Here is a tiny trained network, its code and every weight. The questions are about switching its units off for an input and a target symbol, where a switched-off unit gives its printed mean instead of its output.

import numpy as np


def w(rows, s, z=0):
    codes = np.array(rows[::2]) - 128.0
    scale = np.full(codes.shape[1], s)
    scale[-1] = z or s
    return codes * scale


def norm(h):
    return h / np.sqrt((h * h).mean(-1, keepdims=True) + 1e-5)


def f(y):
    return np.maximum(y, 0)


def softmax(a):
    e = np.exp(a - a.max(-1, keepdims=True))
    return e / e.sum(-1, keepdims=True)


def log_softmax(a):
    a = a - a.max(-1, keepdims=True)
    return a - np.log(np.exp(a).sum(-1, keepdims=True))


def net(x, mask):
    ids = ['αβγδελμτφψω'.index(c) for c in x.split()]
    T = len(ids)
    res = E[ids] + P[:T]
    u = 0
    for l in range(2):
        r = norm(res)
        for j in range(3):
            rows = slice(2 * j, 2 * j + 2)
            q, k, v = (r @ M[l][rows].T for M in (Q, K, V))
            z = softmax(np.where(np.tri(T) > 0, q @ k.T / 2**0.5, -1e9)) @ v
            o = O[l][rows]
            res = res + np.where(mask[u + j], z, o[:, -1]) @ o[:, :-1]
        u += 3
        y = f(norm(res) @ A[l][:, :-1].T + A[l][:, -1])
        res = res + np.where(mask[u : u + 4], y, B[l][:, -1]) @ B[l][:, :-1]
        u += 4
    return log_softmax(norm(res)[-1] @ U[:, :-1].T + U[:, -1])


Q, K, V, O, A, B = {}, {}, {}, {}, {}, {}
E = w([
[84,201,127,122,70,170],'α',
[142,118,40,131,62,106],'β',
[169,175,120,74,136,110],'γ',
[137,242,143,91,140,151],'δ',
[52,165,122,123,165,156],'ε',
[173,114,120,52,183,118],'λ',
[162,171,140,87,152,118],'μ',
[70,157,66,98,158,132],'τ',
[144,211,123,60,167,147],'φ',
[140,132,153,62,183,121],'ψ',
[175,105,95,195,152,254],'ω',
],0.015)
P = w([
[213,119,247,189,161,14],'0',
[227,244,90,96,164,130],'1',
[186,253,50,97,164,138],'2',
[167,249,40,91,167,156],'3',
[152,239,44,73,153,159],'4',
[129,220,43,69,153,158],'5',
[120,207,51,64,143,169],'6',
[103,182,48,67,138,176],'7',
[91,161,60,62,129,177],'8',
[77,139,68,54,114,182],'9',
[66,113,88,46,105,181],'10',
[54,83,97,35,94,190],'11',
[29,54,115,41,85,182],'12',
[22,19,135,29,72,187],'13',
],0.0068)
Q[0] = w([
[88,141,143,164,155,85],'0.h1',
[129,104,167,254,133,85],'0.h1',
[124,127,198,159,96,117],'0.h2',
[114,122,90,181,89,17],'0.h2',
[150,102,152,158,148,215],'0.h3',
[65,183,144,7,164,148],'0.h3',
],0.049)
K[0] = w([
[134,157,150,127,175,87],'0.h1',
[222,179,158,151,171,93],'0.h1',
[168,122,179,123,138,93],'0.h2',
[235,145,119,190,177,146],'0.h2',
[121,126,253,189,148,103],'0.h3',
[130,82,109,151,151,251],'0.h3',
],0.049)
V[0] = w([
[108,184,107,182,3,187],'0.h1',
[186,42,60,161,74,78],'0.h1',
[62,148,64,64,127,34],'0.h2',
[83,54,95,129,207,181],'0.h2',
[167,93,191,232,170,109],'0.h3',
[223,138,109,161,125,174],'0.h3',
],0.037)
O[0] = w([
[160,187,175,161,40,192,179],'0.h1',
[195,85,4,165,80,128,95],'0.h1',
[116,165,53,29,89,115,253],'0.h2',
[121,210,150,143,198,86,180],'0.h2',
[207,144,222,208,110,149,68],'0.h3',
[98,146,124,221,87,83,195],'0.h3',
],0.022,0.039)
A[0] = w([
[109,74,147,98,82,251,3],'0.n1',
[119,21,45,148,136,115,46],'0.n2',
[58,155,60,173,130,95,73],'0.n3',
[234,160,136,170,107,223,193],'0.n4',
],0.03,0.0033)
B[0] = w([
[133,215,76,169,52,230,155],'0.n1',
[163,205,104,92,5,108,182],'0.n2',
[219,134,160,127,70,134,252],'0.n3',
[65,186,116,126,197,30,201],'0.n4',
],0.023,0.019)
Q[1] = w([
[176,134,100,96,165,174],'1.h1',
[189,170,173,197,87,44],'1.h1',
[228,230,164,183,149,177],'1.h2',
[27,147,55,137,132,144],'1.h2',
[188,190,154,205,122,83],'1.h3',
[61,3,134,53,102,184],'1.h3',
],0.032)
K[1] = w([
[122,202,118,169,147,87],'1.h1',
[185,31,177,116,130,151],'1.h1',
[250,167,120,89,202,203],'1.h2',
[101,187,89,120,160,131],'1.h2',
[187,21,181,129,104,153],'1.h3',
[61,252,78,135,90,83],'1.h3',
],0.036)
V[1] = w([
[49,227,51,126,194,229],'1.h1',
[81,133,83,121,7,122],'1.h1',
[30,61,67,110,98,139],'1.h2',
[254,132,114,110,174,204],'1.h2',
[146,12,153,49,113,99],'1.h3',
[103,58,243,95,74,197],'1.h3',
],0.039)
O[1] = w([
[41,186,171,238,73,123,200],'1.h1',
[162,90,191,154,118,46,241],'1.h1',
[223,98,142,165,121,86,156],'1.h2',
[39,135,190,127,72,145,50],'1.h2',
[118,57,135,71,81,202,229],'1.h3',
[90,4,80,148,153,111,8],'1.h3',
],0.028,0.016)
A[1] = w([
[236,48,160,73,173,142,117],'1.n1',
[148,16,138,67,122,183,131],'1.n2',
[91,135,253,117,250,157,76],'1.n3',
[93,135,142,111,128,39,254],'1.n4',
],0.047,0.0042)
B[1] = w([
[80,102,160,216,167,229,170],'1.n1',
[137,197,112,101,62,14,158],'1.n2',
[222,145,40,255,165,132,174],'1.n3',
[83,116,143,47,140,136,254],'1.n4',
],0.044,0.026)
U = w([
[151,65,202,168,173,161,254],'α',
[244,150,169,83,158,245,32],'β',
[91,153,145,5,176,129,214],'γ',
[243,133,255,132,121,23,34],'δ',
[154,191,61,194,242,127,193],'ε',
[179,24,90,92,155,150,174],'λ',
[194,129,26,143,24,92,112],'μ',
[22,97,41,146,171,247,38],'τ',
[72,188,223,196,47,191,78],'φ',
[64,105,138,195,141,24,44],'ψ',
[70,39,80,162,152,85,136],'ω',
],0.011,0.0045)

Each question gives the input, a string of symbols that net reads in full, and the target symbol t.
The units are the heads (2 rows each of Q, K, V and O) and the neurons (one row each of A and B). Each row of codes is followed by its name. A weight is (code - 128) times the scale printed after its matrix; where a second scale follows, it is the last column's (O, A, B and U).
mask holds one flag per unit, layer by layer, with each layer's heads first. A switched-off unit (its flag False) gives its mean, the last column of its rows in O or B, instead of its output. The means were averaged over made-up inputs and are rounded, as every weight is.
A unit's drop is (log p(t) with every unit on - log p(t) with that unit switched off) / (log p(t) with every unit on - log p(t) with every unit switched off).
The circuit of an input: a set's keep is (log p(t) with only the set's units on - log p(t) with every unit switched off) / (log p(t) with every unit on - log p(t) with every unit switched off). Starting from the 12 units with the biggest drops (on a tie, the unit counted first), units are removed one at a time, each time the one whose removal leaves the highest keep (on an exact tie, the one counted first), for as long as the keep stays at least 0.8.
circuit, biggest first: the units of the circuit, biggest drop first
most important unit: the unit with the biggest drop
top k neurons: the k neurons with the biggest drops, biggest first
top k neurons in layer l: the k neurons of layer l with the biggest drops, biggest first
heads that matter: for each layer, one digit per head in row order, 1 if its drop is at least 0.15 and else 0, layers parted by /
input β μ τ φ δ τ δ λ τ β τ τ β ω, target δ: heads that matter : 111 / 100
input ω τ τ ω ω β, target ε: most important unit : 1.h3
input τ τ λ β τ τ ω φ β, target φ: circuit, biggest first : 0.h2, 1.h2, 0.h1
input μ α δ τ ω τ ε τ β τ β β τ δ, target λ: top 3 neurons in layer 1 : 1.n1, 1.n2, 1.n4
input τ λ φ λ ω τ τ ε τ τ τ ε, target φ: heads that matter : 001 / 111
input β τ φ ψ τ ω λ, target δ: circuit, biggest first : 0.h3, 0.h1, 1.h1
input δ λ ε τ τ β τ β μ ε β ε ε γ, target ε: circuit, biggest first : 0.h1, 1.n3
input φ τ τ μ ε γ ω τ τ β, target μ: heads that matter : 111 / 001
input λ ω ω φ α τ β β α τ ω, target β: top 2 neurons : 0.n4, 0.n2
input τ ω τ ε, target φ: circuit, biggest first : 0.h3, 1.h1
input β γ ω λ λ τ β, target δ: heads that matter : 010 / 100
input τ ω δ τ β α, target φ: heads that matter : 101 / 000
input φ ε τ β ε ω τ β, target μ: top 3 neurons in layer 0 : 0.n3, 0.n2, 0.n4
input β ε γ α β τ ε, target ε: heads that matter : 100 / 000
input τ φ ε γ δ β γ λ, target μ: circuit, biggest first : 0.h1
input τ τ α τ β β λ φ ω β, target φ: circuit, biggest first : 0.h2, 0.h1, 1.h2
input β ω β λ ψ, target δ: heads that matter : 101 / 101
input μ ω τ τ, target λ: heads that matter : 111 / 101
input τ β τ φ ω, target φ: heads that matter : 001 / 100
input ε ω β ε ε ω ω δ, target τ: most important unit : 0.h3
input φ ω ε, target μ: heads that matter : 111 / 101
input φ ε γ β λ ω λ ψ β τ, target μ: top 3 neurons : 1.n2, 0.n4, 0.n3
input τ β τ λ α, target φ: circuit, biggest first : 0.h1, 1.h1, 0.h3
input τ α τ τ ω μ τ λ, target φ: heads that matter : 001 / 100
input ε φ τ ω τ ε ψ α τ γ τ, target τ: heads that matter : 101 / 101
input β ω τ ε, target δ: circuit, biggest first : 1.h1, 0.h2
input γ β τ τ β ω β γ τ, target α: most important unit : 1.h1
input τ ω μ, target φ: circuit, biggest first : 0.h3, 1.h2
